Here is a tiny trained network, its code and every weight. The questions are about switching its units off for an input and a class, where a switched-off unit gives its printed mean instead of its output.

import numpy as np


def w(rows, s, z=0):
    codes = np.array(rows[::2]) - 128.0
    scale = np.full(codes.shape[1], s)
    scale[-1] = z or s
    return codes * scale


def norm(h):
    return h / np.sqrt((h * h).mean(-1, keepdims=True) + 1e-5)


def f(y):
    return y / 2 * (1 + np.tanh(0.7978845608 * (y + 0.044715 * y**3)))


def log_softmax(a):
    a = a - a.max(-1, keepdims=True)
    return a - np.log(np.exp(a).sum(-1, keepdims=True))


def net(x, mask):
    res = np.array(x, float).reshape(1, 2) / 4 @ E
    u = 0
    for l in range(2):
        y = f(norm(res) @ A[l][:, :-1].T + A[l][:, -1])
        res = res + np.where(mask[u : u + 8], y, B[l][:, -1]) @ B[l][:, :-1]
        u += 8
    return log_softmax(norm(res)[-1] @ U[:, :-1].T + U[:, -1])


A, B = {}, {}
E = w([
[82,5,189,253,59,187,160,117,162],'x0',
[73,16,252,38,201,205,214,75,131],'x1',
],0.003)
A[0] = w([
[154,146,48,68,192,71,118,180,98,120],'0.n1',
[189,194,43,131,162,53,15,147,82,116],'0.n2',
[129,133,74,181,20,97,51,182,180,167],'0.n3',
[103,70,149,254,47,161,161,147,137,94],'0.n4',
[145,163,127,141,109,134,150,180,147,4],'0.n5',
[226,92,128,100,73,138,116,154,158,48],'0.n6',
[208,232,84,122,132,75,77,110,104,89],'0.n7',
[145,181,65,121,181,114,150,181,52,132],'0.n8',
],0.007,0.0033)
B[0] = w([
[153,135,222,135,66,124,134,73,131,206],'0.n1',
[147,144,84,207,192,87,63,122,127,255],'0.n2',
[114,114,160,50,144,143,226,200,135,249],'0.n3',
[161,164,181,82,40,151,134,2,150,247],'0.n4',
[192,84,154,57,87,21,151,98,194,121],'0.n5',
[172,65,148,116,51,52,168,76,159,121],'0.n6',
[134,86,79,128,156,104,88,138,46,227],'0.n7',
[131,171,184,84,108,189,178,65,176,186],'0.n8',
],0.0074,0.0088)
A[1] = w([
[176,162,150,75,161,88,149,130,140,185],'1.n1',
[120,123,153,133,86,181,164,155,129,148],'1.n2',
[102,97,126,146,28,162,106,83,186,46],'1.n3',
[165,109,174,90,52,152,126,133,191,48],'1.n4',
[57,120,93,140,208,167,68,120,95,155],'1.n5',
[113,99,111,212,186,84,64,189,76,129],'1.n6',
[150,163,139,180,149,165,2,93,66,3],'1.n7',
[135,102,128,189,190,186,72,71,115,109],'1.n8',
],0.0084,0.0028)
B[1] = w([
[159,114,86,205,85,83,111,142,161,229],'1.n1',
[59,88,151,92,121,176,102,180,151,202],'1.n2',
[193,191,220,12,49,87,189,60,167,223],'1.n3',
[80,221,158,111,130,128,86,61,189,254],'1.n4',
[68,50,109,127,144,179,137,140,89,186],'1.n5',
[65,171,186,108,22,145,167,147,254,233],'1.n6',
[156,74,100,90,170,174,88,45,52,225],'1.n7',
[136,136,69,186,250,116,100,124,53,205],'1.n8',
],0.0081,0.0057)
U = w([
[24,39,133,115,228,242,189,198,47,183],'0',
[140,205,58,214,53,2,164,222,245,153],'1',
[154,165,48,51,110,148,120,201,52,1],'2',
[156,191,93,106,105,156,135,210,39,1],'3',
[202,170,26,226,235,88,14,35,38,237],'4',
[138,203,250,34,53,185,200,47,210,218],'5',
[238,100,63,198,119,53,201,206,53,40],'6',
],0.0093,0.006)

Each question gives the input, the list of numbers given to net, and the class t.
The units are the neurons (one row each of A and B). Each row of codes is followed by its name. A weight is (code - 128) times the scale printed after its matrix; where a second scale follows, it is the last column's (A, B and U).
mask holds one flag per neuron, layer by layer. A switched-off neuron (its flag False) gives its mean, the last column of its row in B, instead of its output. The means were averaged over made-up inputs and are rounded, as every weight is.
A unit's drop is (log p(t) with every unit on - log p(t) with that unit switched off) / (log p(t) with every unit on - log p(t) with every unit switched off).
The circuit of an input: a set's keep is (log p(t) with only the set's units on - log p(t) with every unit switched off) / (log p(t) with every unit on - log p(t) with every unit switched off). Starting from the 12 units with the biggest drops (on a tie, the unit counted first), units are removed one at a time, each time the one whose removal leaves the highest keep (on an exact tie, the one counted first), for as long as the keep stays at least 0.8.
units of the circuit, in order: the units of the circuit, biggest drop first
most important unit: the unit with the biggest drop
k most important neurons: the k neurons with the biggest drops, biggest first
k most important neurons of layer l: the k neurons of layer l with the biggest drops, biggest first
drop when u is switched off: that unit's drop, to one decimal
input [-2,-8], class 1: most important unit	0.n3
input [-4,6], class 0: units of the circuit, in order	(0.n4 1.n3)
input [-2,3], class 0: units of the circuit, in order	(0.n4 1.n3)
input [-3,-7], class 1: 4 most important neurons	(0.n3 1.n6 0.n4 0.n5)
input [-1,-2], class 4: 4 most important neurons	(0.n2 1.n7 0.n1 0.n8)
input [-1,-8], class 1: 4 most important neurons	(0.n3 1.n6 0.n4 0.n2)
input [0,-2], class 1: 2 most important neurons	(0.n3 0.n2)
input [-1,-3], class 1: 3 most important neurons	(0.n3 0.n4 1.n6)
input [0,2], class 0: 2 most important neurons	(0.n4 1.n5)
input [4,-7], class 1: 2 most important neurons of layer 1	(1.n1 1.n3)
input [2,8], class 0: 3 most important neurons of layer 0	(0.n4 0.n1 0.n8)
input [1,-2], class 1: 2 most important neurons	(0.n3 1.n1)
input [1,-5], class 1: 2 most important neurons of layer 0	(0.n3 0.n2)
input [-3,5], class 0: 3 most important neurons of layer 0	(0.n4 0.n1 0.n8)
input [1,-8], class 1: 2 most important neurons	(0.n3 0.n2)
input [3,-8], class 1: 2 most important neurons	(0.n3 1.n7)
input [-1,8], class 0: drop when 0.n4 is switched off	1.0
input [-7,-8], class 4: drop when 0.n2 is switched off	0.1
input [-6,-8], class 4: drop when 1.n7 is switched off	0.3
